Below is a small trained network, with its code and all its weights. Each question gives an input and a class and asks what happens when units are switched off, that is, made to give their printed mean instead of their output.

import numpy as np


def w(rows, s, z=0):
    codes = np.array(rows[::2]) - 128.0
    scale = np.full(codes.shape[1], s)
    scale[-1] = z or s
    return codes * scale


def f(y):
    return np.maximum(y, 0)


def log_softmax(a):
    a = a - a.max(-1, keepdims=True)
    return a - np.log(np.exp(a).sum(-1, keepdims=True))


def net(x, mask):
    res = np.array(x, float).reshape(1, 4) / 4 @ E
    y = f(res @ A[0][:, :-1].T + A[0][:, -1])
    res = res + np.where(mask, y, B[0][:, -1]) @ B[0][:, :-1]
    return log_softmax(res[-1] @ U[:, :-1].T + U[:, -1])


A, B = {}, {}
E = w([
[183,136,99,47,178,72,193,87,147],'x0',
[126,144,119,220,199,71,118,107,192],'x1',
[101,134,6,135,131,78,138,196,107],'x2',
[28,126,187,91,163,111,163,132,118],'x3',
],0.011)
A[0] = w([
[129,131,120,48,82,170,110,135,111,67],'neuron 1',
[89,118,144,98,173,127,131,143,137,55],'neuron 2',
[71,129,128,194,98,166,92,142,125,93],'neuron 3',
[178,117,220,133,151,142,128,97,141,29],'neuron 4',
[155,128,108,121,115,139,119,122,119,58],'neuron 5',
[105,118,74,135,134,121,144,148,124,10],'neuron 6',
[235,119,107,146,114,132,121,139,141,60],'neuron 7',
[172,132,117,134,110,135,118,137,142,57],'neuron 8',
[141,124,129,156,182,106,123,112,165,112],'neuron 9',
[94,138,146,111,148,120,131,137,148,15],'neuron 10',
[127,130,137,207,208,81,129,105,157,90],'neuron 11',
[100,120,149,198,75,141,127,166,130,91],'neuron 12',
[153,144,164,129,120,138,118,93,132,33],'neuron 13',
[230,138,86,168,97,146,125,106,127,24],'neuron 14',
[85,121,134,189,95,148,102,139,119,96],'neuron 15',
[65,143,34,117,137,93,131,160,109,3],'neuron 16',
[131,136,135,205,185,102,137,119,155,78],'neuron 17',
[122,127,170,120,143,129,120,119,133,19],'neuron 18',
[111,118,67,129,133,97,132,159,131,21],'neuron 19',
[121,131,116,130,135,125,120,138,137,94],'neuron 20',
[159,135,112,121,117,144,124,132,123,43],'neuron 21',
[174,132,116,78,172,103,155,106,147,99],'neuron 22',
[187,122,108,42,196,68,168,99,145,101],'neuron 23',
[5,134,158,80,168,97,168,117,121,21],'neuron 24',
[158,134,194,134,141,142,134,90,143,20],'neuron 25',
[133,123,128,33,61,156,147,154,105,65],'neuron 26',
],0.018,0.0028)
B[0] = w([
[102,122,78,130,72,90,159,134,75,208],'neuron 1',
[111,96,139,149,147,123,76,130,142,173],'neuron 2',
[130,214,142,106,174,156,118,107,104,224],'neuron 3',
[218,115,113,123,121,135,184,147,195,224],'neuron 4',
[89,115,144,134,136,114,125,138,141,153],'neuron 5',
[171,120,134,131,117,137,165,126,173,174],'neuron 6',
[93,78,159,144,159,108,57,137,150,206],'neuron 7',
[111,91,160,125,138,122,105,116,140,163],'neuron 8',
[105,130,94,129,87,108,155,130,85,193],'neuron 9',
[135,110,138,146,144,106,85,140,119,159],'neuron 10',
[72,89,67,144,70,120,167,134,57,239],'neuron 11',
[127,212,141,112,163,140,119,106,117,209],'neuron 12',
[167,113,111,122,127,126,152,133,173,173],'neuron 13',
[94,67,180,148,174,93,66,136,150,218],'neuron 14',
[127,186,120,100,173,175,107,128,107,208],'neuron 15',
[226,94,136,123,102,135,187,131,201,223],'neuron 16',
[82,107,109,121,55,99,142,137,70,218],'neuron 17',
[158,110,140,123,129,125,136,139,159,166],'neuron 18',
[191,111,127,118,117,136,160,125,184,190],'neuron 19',
[130,123,121,134,130,130,144,137,140,141],'neuron 20',
[113,108,137,138,124,117,105,127,129,152],'neuron 21',
[134,220,141,122,140,169,105,108,116,205],'neuron 22',
[123,251,136,94,192,186,117,115,86,251],'neuron 23',
[77,51,187,155,176,87,23,133,162,244],'neuron 24',
[189,108,133,123,106,139,171,122,187,202],'neuron 25',
[74,106,70,154,64,116,176,127,58,229],'neuron 26',
],0.024,0.017)
U = w([
[108,255,150,111,171,167,126,67,108,231],'0',
[67,136,87,169,54,79,179,110,73,218],'1',
[82,96,200,189,172,70,58,114,172,52],'2',
[206,135,141,138,106,126,201,111,219,2],'3',
],0.0088,0.0015)

Each question gives the input, the list of numbers given to net, and the class t.
The units are the neurons (one row each of A and B). Each row of codes is followed by its name. A weight is (code - 128) times the scale printed after its matrix; where a second scale follows, it is the last column's (A, B and U).
mask holds one flag per neuron, in row order. A switched-off neuron (its flag False) gives its mean, the last column of its row in B, instead of its output. The means were averaged over made-up inputs and are rounded, as every weight is.
A unit's drop is (log p(t) with every unit on - log p(t) with that unit switched off) / (log p(t) with every unit on - log p(t) with every unit switched off).
The circuit of an input: a set's keep is (log p(t) with only the set's units on - log p(t) with every unit switched off) / (log p(t) with every unit on - log p(t) with every unit switched off). Starting from the 12 units with the biggest drops (on a tie, the unit counted first), units are removed one at a time, each time the one whose removal leaves the highest keep (on an exact tie, the one counted first), for as long as the keep stays at least 0.8.
units of the circuit, in order: the units of the circuit, biggest drop first
k most important neurons: the k neurons with the biggest drops, biggest first
drop of u: that unit's drop, to one decimal
input [7,5,7,4], class 0: 4 most important neurons -> (neuron 23; neuron 22; neuron 4; neuron 25)
input [5,-3,6,-5], class 3: 4 most important neurons -> (neuron 16; neuron 24; neuron 19; neuron 3)
input [6,8,-8,0], class 1: 4 most important neurons -> (neuron 11; neuron 17; neuron 9; neuron 16)
input [7,8,-4,-6], class 1: 2 most important neurons -> (neuron 11; neuron 17)
input [4,2,-7,-5], class 3: units of the circuit, in order -> (neuron 4)
input [1,2,6,-5], class 3: 4 most important neurons -> (neuron 16; neuron 24; neuron 19; neuron 6)
input [8,0,7,-8], class 0: 2 most important neurons -> (neuron 23; neuron 22)
input [7,7,-6,-8], class 2: 4 most important neurons -> (neuron 14; neuron 7; neuron 26; neuron 3)
input [-7,3,6,6], class 0: 2 most important neurons -> (neuron 3; neuron 15)
input [3,3,-8,8], class 2: 2 most important neurons -> (neuron 24; neuron 16)
input [7,-8,-5,-6], class 1: 3 most important neurons -> (neuron 26; neuron 1; neuron 3)
input [-8,8,0,5], class 0: 3 most important neurons -> (neuron 3; neuron 15; neuron 12)
input [-8,8,-4,2], class 0: 4 most important neurons -> (neuron 3; neuron 15; neuron 12; neuron 26)
input [5,5,-2,8], class 2: units of the circuit, in order -> (neuron 24)
input [4,3,-7,6], class 3: 2 most important neurons -> (neuron 4; neuron 25)
input [-2,4,4,8], class 2: drop of neuron 19 -> 0.0
input [3,8,-5,-7], class 1: drop of neuron 11 -> 2.8
input [-4,1,-7,-7], class 2: drop of neuron 6 -> 0.1
